Here is a tiny trained network, its code and every weight. The questions are about switching its units off for an input and a target symbol, where a switched-off unit gives its printed mean instead of its output.

import numpy as np


def w(rows, s, z=0):
    codes = np.array(rows[::2]) - 128.0
    scale = np.full(codes.shape[1], s)
    scale[-1] = z or s
    return codes * scale


def norm(h):
    return h / np.sqrt((h * h).mean(-1, keepdims=True) + 1e-5)


def softmax(a):
    e = np.exp(a - a.max(-1, keepdims=True))
    return e / e.sum(-1, keepdims=True)


def log_softmax(a):
    a = a - a.max(-1, keepdims=True)
    return a - np.log(np.exp(a).sum(-1, keepdims=True))


def net(x, mask):
    ids = ['ΓΦαδηξστω'.index(c) for c in x.split()]
    T = len(ids)
    res = E[ids] + P[:T]
    u = 0
    for l in range(3):
        r = norm(res)
        for j in range(2):
            rows = slice(4 * j, 4 * j + 4)
            q, k, v = (r @ M[l][rows].T for M in (Q, K, V))
            z = softmax(np.where(np.tri(T) > 0, q @ k.T / 4**0.5, -1e9)) @ v
            o = O[l][rows]
            res = res + np.where(mask[u + j], z, o[:, -1]) @ o[:, :-1]
        u += 2
    return log_softmax(norm(res)[-1] @ U[:, :-1].T + U[:, -1])


Q, K, V, O = {}, {}, {}, {}
E = w([
[88,149,156,199,100,142,143,129],'Γ',
[72,166,166,162,104,139,149,128],'Φ',
[113,169,148,133,43,167,128,161],'α',
[164,180,147,133,95,138,150,148],'δ',
[75,197,196,158,79,159,172,101],'η',
[53,157,133,143,101,190,117,113],'ξ',
[83,155,2,114,98,75,128,152],'σ',
[91,87,120,114,130,89,51,65],'τ',
[245,81,40,85,231,173,234,88],'ω',
],0.0046)
P = w([
[124,183,186,141,192,112,72,178],'0',
[153,198,129,169,170,117,66,137],'1',
[132,32,80,171,56,160,215,103],'2',
[155,142,139,86,147,80,124,118],'3',
[134,173,94,140,137,105,145,31],'4',
[85,2,129,144,39,217,124,79],'5',
],0.005)
Q[0] = w([
[158,113,113,174,198,120,122,105],'L0H1',
[143,110,131,143,114,137,77,148],'L0H1',
[124,175,197,41,141,118,129,131],'L0H1',
[140,155,121,171,138,136,100,122],'L0H1',
[138,193,90,135,121,48,116,88],'L0H2',
[158,134,158,117,114,123,208,193],'L0H2',
[136,145,112,136,122,121,120,1],'L0H2',
[126,152,154,144,120,127,150,63],'L0H2',
],0.0099)
K[0] = w([
[102,189,127,183,169,113,140,100],'L0H1',
[137,134,147,95,161,144,144,101],'L0H1',
[185,135,142,107,75,115,62,201],'L0H1',
[134,142,89,114,178,99,117,82],'L0H1',
[173,115,88,2,125,87,127,123],'L0H2',
[170,197,136,164,97,153,152,190],'L0H2',
[140,51,96,74,97,132,135,33],'L0H2',
[139,104,85,107,87,159,128,81],'L0H2',
],0.0084)
V[0] = w([
[127,103,141,101,81,168,156,64],'L0H1',
[139,129,143,72,88,185,140,148],'L0H1',
[196,125,132,103,57,109,144,136],'L0H1',
[96,124,145,112,117,165,140,171],'L0H1',
[199,101,243,117,136,136,122,90],'L0H2',
[127,161,69,114,76,1,154,173],'L0H2',
[172,190,57,36,115,177,216,193],'L0H2',
[122,59,132,68,159,126,79,91],'L0H2',
],0.0046)
O[0] = w([
[133,114,131,159,89,188,109,87,73],'L0H1',
[120,102,75,206,147,124,142,88,63],'L0H1',
[133,114,166,220,138,142,102,154,67],'L0H1',
[141,131,75,152,148,115,136,121,112],'L0H1',
[252,142,101,199,84,118,121,97,58],'L0H2',
[68,101,247,61,138,121,112,115,171],'L0H2',
[99,121,133,117,183,164,64,91,4],'L0H2',
[133,209,95,104,110,66,130,148,119],'L0H2',
],0.0045,0.0029)
Q[1] = w([
[40,188,123,138,126,158,67,85],'L1H1',
[82,154,19,79,107,71,115,101],'L1H1',
[129,211,92,111,192,125,97,135],'L1H1',
[143,51,108,72,173,139,91,156],'L1H1',
[143,27,95,169,136,153,112,221],'L1H2',
[169,83,133,92,125,115,180,184],'L1H2',
[183,150,129,86,97,172,166,86],'L1H2',
[84,129,56,254,168,155,120,88],'L1H2',
],0.0069)
K[1] = w([
[127,67,166,92,138,234,180,126],'L1H1',
[63,82,38,24,129,116,205,128],'L1H1',
[188,129,125,50,229,147,174,118],'L1H1',
[88,94,121,142,193,53,54,88],'L1H1',
[114,211,178,210,196,161,153,232],'L1H2',
[146,162,172,172,162,53,100,180],'L1H2',
[87,150,104,58,176,81,66,74],'L1H2',
[31,174,23,165,131,243,254,138],'L1H2',
],0.0058)
V[1] = w([
[76,154,105,141,25,106,74,166],'L1H1',
[73,91,116,206,54,138,127,126],'L1H1',
[158,81,104,99,134,150,252,110],'L1H1',
[64,168,126,55,36,128,45,66],'L1H1',
[161,112,220,138,172,161,163,173],'L1H2',
[62,92,75,93,146,76,115,138],'L1H2',
[156,94,155,110,166,70,107,127],'L1H2',
[160,64,127,183,53,62,144,109],'L1H2',
],0.0039)
O[1] = w([
[187,57,170,192,208,71,134,175,249],'L1H1',
[189,135,201,195,240,147,131,200,139],'L1H1',
[132,238,99,145,160,228,222,20,111],'L1H1',
[114,117,190,160,214,22,144,108,199],'L1H1',
[118,49,115,51,122,251,136,74,119],'L1H2',
[72,152,77,154,110,67,98,227,165],'L1H2',
[100,93,75,75,9,70,168,96,141],'L1H2',
[193,129,232,85,22,49,98,180,57],'L1H2',
],0.003,0.0016)
Q[2] = w([
[144,146,177,178,148,233,147,184],'L2H1',
[117,3,102,244,77,119,112,218],'L2H1',
[199,126,27,142,128,131,196,88],'L2H1',
[201,118,100,127,130,215,173,221],'L2H1',
[128,132,188,154,135,131,148,113],'L2H2',
[120,114,83,97,99,120,163,130],'L2H2',
[95,41,154,152,134,112,154,219],'L2H2',
[163,124,82,97,136,186,162,124],'L2H2',
],0.0082)
K[2] = w([
[82,113,216,215,154,198,131,74],'L2H1',
[93,119,134,179,50,76,87,139],'L2H1',
[95,99,1,136,91,118,190,67],'L2H1',
[6,86,104,158,70,227,158,84],'L2H1',
[114,87,139,182,95,161,160,108],'L2H2',
[172,155,162,97,140,101,89,139],'L2H2',
[87,178,122,158,37,122,71,131],'L2H2',
[179,192,113,128,175,109,160,110],'L2H2',
],0.008)
V[2] = w([
[170,33,104,190,122,110,195,161],'L2H1',
[75,68,154,194,103,157,156,164],'L2H1',
[106,82,90,205,24,154,202,93],'L2H1',
[72,226,125,136,46,159,50,156],'L2H1',
[92,99,146,212,59,126,83,81],'L2H2',
[177,164,163,112,169,68,94,123],'L2H2',
[104,255,217,120,155,154,49,138],'L2H2',
[134,79,168,72,190,133,69,108],'L2H2',
],0.0038)
O[2] = w([
[58,213,82,90,130,148,185,165,148],'L2H1',
[91,109,84,125,101,111,215,150,165],'L2H1',
[78,144,171,52,197,79,254,120,184],'L2H1',
[143,60,133,135,147,44,127,23,183],'L2H1',
[161,79,167,116,133,83,88,182,2],'L2H2',
[148,143,211,139,165,149,116,49,68],'L2H2',
[90,163,222,134,181,56,210,126,179],'L2H2',
[159,165,156,88,92,120,156,105,61],'L2H2',
],0.0044,0.0009)
U = w([
[105,154,73,82,133,124,239,206,229],'Γ',
[109,21,95,181,109,105,187,56,112],'Φ',
[141,41,134,203,76,173,57,205,225],'α',
[192,48,149,74,74,189,56,67,83],'δ',
[199,169,245,155,184,173,148,90,45],'η',
[126,197,74,229,245,127,94,118,7],'ξ',
[24,145,189,40,190,125,53,115,45],'σ',
[185,229,140,114,84,2,109,144,196],'τ',
[163,242,21,37,104,202,85,94,165],'ω',
],0.0083,0.0019)

Each question gives the input, a string of symbols that net reads in full, and the target symbol t.
The units are the heads (4 rows each of Q, K, V and O). Each row of codes is followed by its name. A weight is (code - 128) times the scale printed after its matrix; where a second scale follows, it is the last column's (O and U).
mask holds one flag per head, layer by layer. A switched-off head (its flag False) gives its mean, the last column of its rows in O, instead of its output. The means were averaged over made-up inputs and are rounded, as every weight is.
A unit's drop is (log p(t) with every unit on - log p(t) with that unit switched off) / (log p(t) with every unit on - log p(t) with every unit switched off).
The circuit of an input: a set's keep is (log p(t) with only the set's units on - log p(t) with every unit switched off) / (log p(t) with every unit on - log p(t) with every unit switched off). Starting from all 6 units, units are removed one at a time, each time the one whose removal leaves the highest keep (on an exact tie, the one counted first), for as long as the keep stays at least 0.8.
units of the circuit, in order: the units of the circuit, biggest drop first
unit that matters most: the unit with the biggest drop
which heads matter: for each layer, one digit per head in row order, 1 if its drop is at least 0.15 and else 0, layers parted by /
drop of u: that unit's drop, to one decimal
input τ η α η, target α: unit that matters most -> L2H2
input σ η η ξ α Γ, target Γ: units of the circuit, in order -> [L2H1, L0H2]
input σ δ α τ σ, target τ: which heads matter -> 01 / 00 / 00
input ξ δ σ α, target α: which heads matter -> 10 / 00 / 00
input ξ ξ τ ξ τ ω, target Γ: which heads matter -> 00 / 00 / 10
input σ α η η, target η: which heads matter -> 01 / 11 / 10
input τ τ α ξ, target α: which heads matter -> 10 / 00 / 01
input ξ α ω τ, target τ: which heads matter -> 01 / 01 / 00
input α η ξ Φ, target α: units of the circuit, in order -> [L2H2, L2H1]
input τ σ ω τ τ, target ω: which heads matter -> 00 / 10 / 01
input δ δ Γ α, target α: units of the circuit, in order -> [L0H1, L2H2]
input Φ τ α ξ, target α: which heads matter -> 00 / 00 / 01
input α τ τ τ ω, target ω: which heads matter -> 00 / 10 / 11
input ξ τ σ ξ Γ, target σ: unit that matters most -> L0H2
input σ σ ω τ ξ α, target Γ: units of the circuit, in order -> [L2H1, L1H1]
input Γ ω ξ δ α τ, target Γ: units of the circuit, in order -> [L0H2, L2H1]
input σ ω ω ω σ η, target Γ: which heads matter -> 00 / 10 / 10
input τ Φ τ Φ ω τ, target α: which heads matter -> 11 / 11 / 01
input η τ α η α, target η: which heads matter -> 01 / 11 / 00
input δ Φ σ ξ δ, target σ: units of the circuit, in order -> [L0H2]
input τ σ τ σ α η, target Γ: drop of L0H2 -> 0.6
input η η η Γ δ, target η: drop of L0H2 -> 0.1
input ξ τ τ η σ τ, target α: drop of L2H1 -> 0.1
